Below is a small trained network, with its code and all its weights. Each question gives an input and a class and asks what happens when units are switched off, that is, made to give their printed mean instead of their output.

import numpy as np


def w(rows, s, z=0):
    codes = np.array(rows[::2]) - 128.0
    scale = np.full(codes.shape[1], s)
    scale[-1] = z or s
    return codes * scale


def f(y):
    return y / 2 * (1 + np.tanh(0.7978845608 * (y + 0.044715 * y**3)))


def log_softmax(a):
    a = a - a.max(-1, keepdims=True)
    return a - np.log(np.exp(a).sum(-1, keepdims=True))


def net(x, mask):
    res = np.array(x, float).reshape(1, 5) / 4 @ E
    y = f(res @ A[0][:, :-1].T + A[0][:, -1])
    res = res + np.where(mask, y, B[0][:, -1]) @ B[0][:, :-1]
    return log_softmax(res[-1] @ U[:, :-1].T + U[:, -1])


A, B = {}, {}
E = w([
[128,129,129,128,128,129,126],'x0',
[67,11,105,65,66,136,184],'x1',
[60,183,140,135,88,29,31],'x2',
[155,99,213,49,109,198,32],'x3',
[124,134,124,130,124,135,125],'x4',
],0.012)
A[0] = w([
[81,71,153,48,8,110,77,115],'N0',
[156,96,113,78,170,193,160,233],'N1',
[141,106,255,53,124,197,61,226],'N2',
[49,62,93,78,66,146,166,248],'N3',
[117,137,207,94,113,107,89,117],'N4',
[198,135,123,147,210,167,191,254],'N5',
],0.011,0.0052)
B[0] = w([
[132,194,83,31,99,119,199,213],'N0',
[147,68,200,193,115,201,181,198],'N1',
[162,180,209,122,108,253,113,249],'N2',
[74,61,117,135,138,110,237,221],'N3',
[151,164,125,73,166,131,108,173],'N4',
[235,157,60,147,74,161,162,220],'N5',
],0.011,0.019)
U = w([
[190,177,83,86,88,154,197,167],'0',
[205,119,177,168,93,186,71,34],'1',
[137,19,90,175,136,130,185,48],'2',
[127,75,224,125,120,173,184,5],'3',
[113,213,133,194,127,2,77,253],'4',
[144,185,175,89,185,136,34,193],'5',
[52,97,82,111,138,21,154,138],'6',
],0.0099,0.0042)

Each question gives the input, the list of numbers given to net, and the class t.
The units are the neurons (one row each of A and B). Each row of codes is followed by its name. A weight is (code - 128) times the scale printed after its matrix; where a second scale follows, it is the last column's (A, B and U).
mask holds one flag per neuron, in row order. A switched-off neuron (its flag False) gives its mean, the last column of its row in B, instead of its output. The means were averaged over made-up inputs and are rounded, as every weight is.
A unit's drop is (log p(t) with every unit on - log p(t) with that unit switched off) / (log p(t) with every unit on - log p(t) with every unit switched off).
The circuit of an input: a set's keep is (log p(t) with only the set's units on - log p(t) with every unit switched off) / (log p(t) with every unit on - log p(t) with every unit switched off). Starting from all 6 units, units are removed one at a time, each time the one whose removal leaves the highest keep (on an exact tie, the one counted first), for as long as the keep stays at least 0.8.
circuit, biggest first: the units of the circuit, biggest drop first
most important unit: the unit with the biggest drop
k most important neurons: the k neurons with the biggest drops, biggest first
drop of u: that unit's drop, to one decimal
input [-5,3,-1,4,4], class 3: circuit, biggest first -> [N5]
input [-7,-4,1,-5,-6], class 4: circuit, biggest first -> [N2 N0 N1]
input [4,0,3,-1,1], class 4: 2 most important neurons -> [N2 N3]
input [1,-1,0,5,-7], class 1: 2 most important neurons -> [N3 N2]
input [2,6,0,2,-2], class 3: 2 most important neurons -> [N5 N3]
input [0,5,-7,0,2], class 2: 2 most important neurons -> [N2 N3]
input [4,-3,-5,1,0], class 1: circuit, biggest first -> [N0 N3]
input [-2,-2,8,-1,-3], class 4: circuit, biggest first -> [N2 N3]
input [-7,-7,-1,2,1], class 1: 2 most important neurons -> [N0 N3]
input [8,1,0,-1,-6], class 2: 2 most important neurons -> [N2 N0]
input [-7,5,-2,2,-8], class 3: 2 most important neurons -> [N5 N1]
input [-5,-6,-6,1,-4], class 1: 3 most important neurons -> [N0 N3 N1]
input [4,2,-8,-7,-6], class 2: 3 most important neurons -> [N0 N2 N1]
input [-8,-1,3,-7,-7], class 4: most important unit -> N3
input [6,-8,3,-3,-3], class 4: drop of N2 -> 0.2
input [7,6,5,-1,-5], class 6: drop of N2 -> 0.3
input [-8,5,-6,1,5], class 3: drop of N2 -> -0.2
